Here is a tiny trained network, its code and every weight. The questions are about switching its units off for an input and a class, where a switched-off unit gives its printed mean instead of its output.

import numpy as np


def w(rows, s, z=0):
    codes = np.array(rows[::2]) - 128.0
    scale = np.full(codes.shape[1], s)
    scale[-1] = z or s
    return codes * scale


def norm(h):
    return h / np.sqrt((h * h).mean(-1, keepdims=True) + 1e-5)


def f(y):
    return np.maximum(y, 0)


def log_softmax(a):
    a = a - a.max(-1, keepdims=True)
    return a - np.log(np.exp(a).sum(-1, keepdims=True))


def net(x, mask):
    res = np.array(x, float).reshape(1, 4) / 4 @ E
    u = 0
    for l in range(4):
        y = f(norm(res) @ A[l][:, :-1].T + A[l][:, -1])
        res = res + np.where(mask[u : u + 4], y, B[l][:, -1]) @ B[l][:, :-1]
        u += 4
    return log_softmax(norm(res)[-1] @ U[:, :-1].T + U[:, -1])


A, B = {}, {}
E = w([
[132,115,40,99,254],'x0',
[128,129,131,131,129],'x1',
[30,108,95,172,226],'x2',
[162,244,70,49,134],'x3',
],0.0065)
A[0] = w([
[31,193,110,129,68,101],'0.n0',
[52,57,183,115,150,148],'0.n1',
[218,2,85,138,151,7],'0.n2',
[136,111,168,167,109,54],'0.n3',
],0.0084,0.0021)
B[0] = w([
[153,196,106,254,187,210],'0.n0',
[146,164,144,36,29,253],'0.n1',
[119,123,108,196,175,214],'0.n2',
[178,94,145,101,141,184],'0.n3',
],0.0068,0.0041)
A[1] = w([
[143,145,156,3,214,71],'1.n0',
[242,23,119,87,165,239],'1.n1',
[129,179,109,153,151,251],'1.n2',
[185,70,56,151,114,32],'1.n3',
],0.0077,0.0027)
B[1] = w([
[206,92,94,72,91,186],'1.n0',
[124,151,114,216,135,254],'1.n1',
[131,142,206,183,96,241],'1.n2',
[161,126,254,167,250,156],'1.n3',
],0.0092,0.0043)
A[2] = w([
[20,77,65,150,169,1],'2.n0',
[147,118,72,97,254,142],'2.n1',
[186,45,140,67,118,181],'2.n2',
[104,63,140,100,99,26],'2.n3',
],0.0079,0.0022)
B[2] = w([
[243,99,89,76,46,201],'2.n0',
[113,142,180,113,38,252],'2.n1',
[152,84,1,103,174,187],'2.n2',
[61,195,81,105,193,159],'2.n3',
],0.0081,0.0033)
A[3] = w([
[137,110,231,202,79,113],'3.n0',
[163,231,147,135,86,249],'3.n1',
[2,59,152,120,133,140],'3.n2',
[110,195,86,100,62,79],'3.n3',
],0.0074,0.0016)
B[3] = w([
[148,159,36,64,165,254],'3.n0',
[76,31,141,69,177,253],'3.n1',
[115,221,162,57,142,156],'3.n2',
[29,178,254,229,109,181],'3.n3',
],0.0075,0.0069)
U = w([
[183,55,18,72,65,116],'0',
[17,166,168,36,92,254],'1',
[51,146,110,253,232,115],'2',
],0.011,0.00075)

Each question gives the input, the list of numbers given to net, and the class t.
The units are the neurons (one row each of A and B). Each row of codes is followed by its name. A weight is (code - 128) times the scale printed after its matrix; where a second scale follows, it is the last column's (A, B and U).
mask holds one flag per neuron, layer by layer. A switched-off neuron (its flag False) gives its mean, the last column of its row in B, instead of its output. The means were averaged over made-up inputs and are rounded, as every weight is.
A unit's drop is (log p(t) with every unit on - log p(t) with that unit switched off) / (log p(t) with every unit on - log p(t) with every unit switched off).
The circuit of an input: a set's keep is (log p(t) with only the set's units on - log p(t) with every unit switched off) / (log p(t) with every unit on - log p(t) with every unit switched off). Starting from the 12 units with the biggest drops (on a tie, the unit counted first), units are removed one at a time, each time the one whose removal leaves the highest keep (on an exact tie, the one counted first), for as long as the keep stays at least 0.8.
units of the circuit, in order: the units of the circuit, biggest drop first
unit that matters most: the unit with the biggest drop
k most important neurons: the k neurons with the biggest drops, biggest first
k most important neurons of layer l: the k neurons of layer l with the biggest drops, biggest first
drop when u is switched off: that unit's drop, to one decimal
input [8,-8,-4,0], class 2: 3 most important neurons => [1.n1 0.n2 0.n1]
input [-3,3,0,0], class 0: unit that matters most => 3.n3
input [7,-3,6,0], class 0: 2 most important neurons => [2.n0 1.n0]
input [-7,8,-1,-4], class 0: units of the circuit, in order => [3.n3 3.n0]
input [-5,-8,1,1], class 2: 2 most important neurons => [0.n0 0.n1]
input [5,5,4,1], class 1: 2 most important neurons => [2.n1 3.n3]
input [6,-5,8,-8], class 0: units of the circuit, in order => [2.n0 0.n1]
input [-4,6,-3,0], class 0: 4 most important neurons => [0.n1 2.n1 3.n0 0.n3]
input [1,1,4,1], class 1: 3 most important neurons => [0.n3 1.n1 0.n2]
input [-4,6,6,-1], class 1: 2 most important neurons => [0.n1 1.n1]
input [0,-1,-5,1], class 1: units of the circuit, in order => [3.n3 2.n0]
input [-5,3,6,0], class 1: 3 most important neurons => [0.n1 1.n1 0.n2]
input [2,6,3,-3], class 0: 2 most important neurons => [2.n0 1.n2]
input [-3,-4,5,-8], class 1: unit that matters most => 3.n2
input [2,7,-6,-6], class 2: 2 most important neurons => [1.n1 0.n2]
input [7,-6,2,1], class 1: 2 most important neurons => [2.n1 0.n3]
input [3,5,-7,-8], class 2: 2 most important neurons of layer 1 => [1.n1 1.n3]
input [-7,-8,-3,-6], class 0: 2 most important neurons of layer 2 => [2.n2 2.n1]
input [-4,-4,7,8], class 2: 2 most important neurons of layer 0 => [0.n0 0.n1]
input [4,-2,3,-4], class 0: units of the circuit, in order => [2.n0]
input [-5,-2,-2,-8], class 0: 3 most important neurons of layer 3 => [3.n3 3.n0 3.n1]
input [1,-5,8,-5], class 0: drop when 2.n0 is switched off => 1.1
input [7,0,6,3], class 1: drop when 2.n1 is switched off => 1.5
input [-6,2,3,3], class 2: drop when 0.n0 is switched off => 0.9
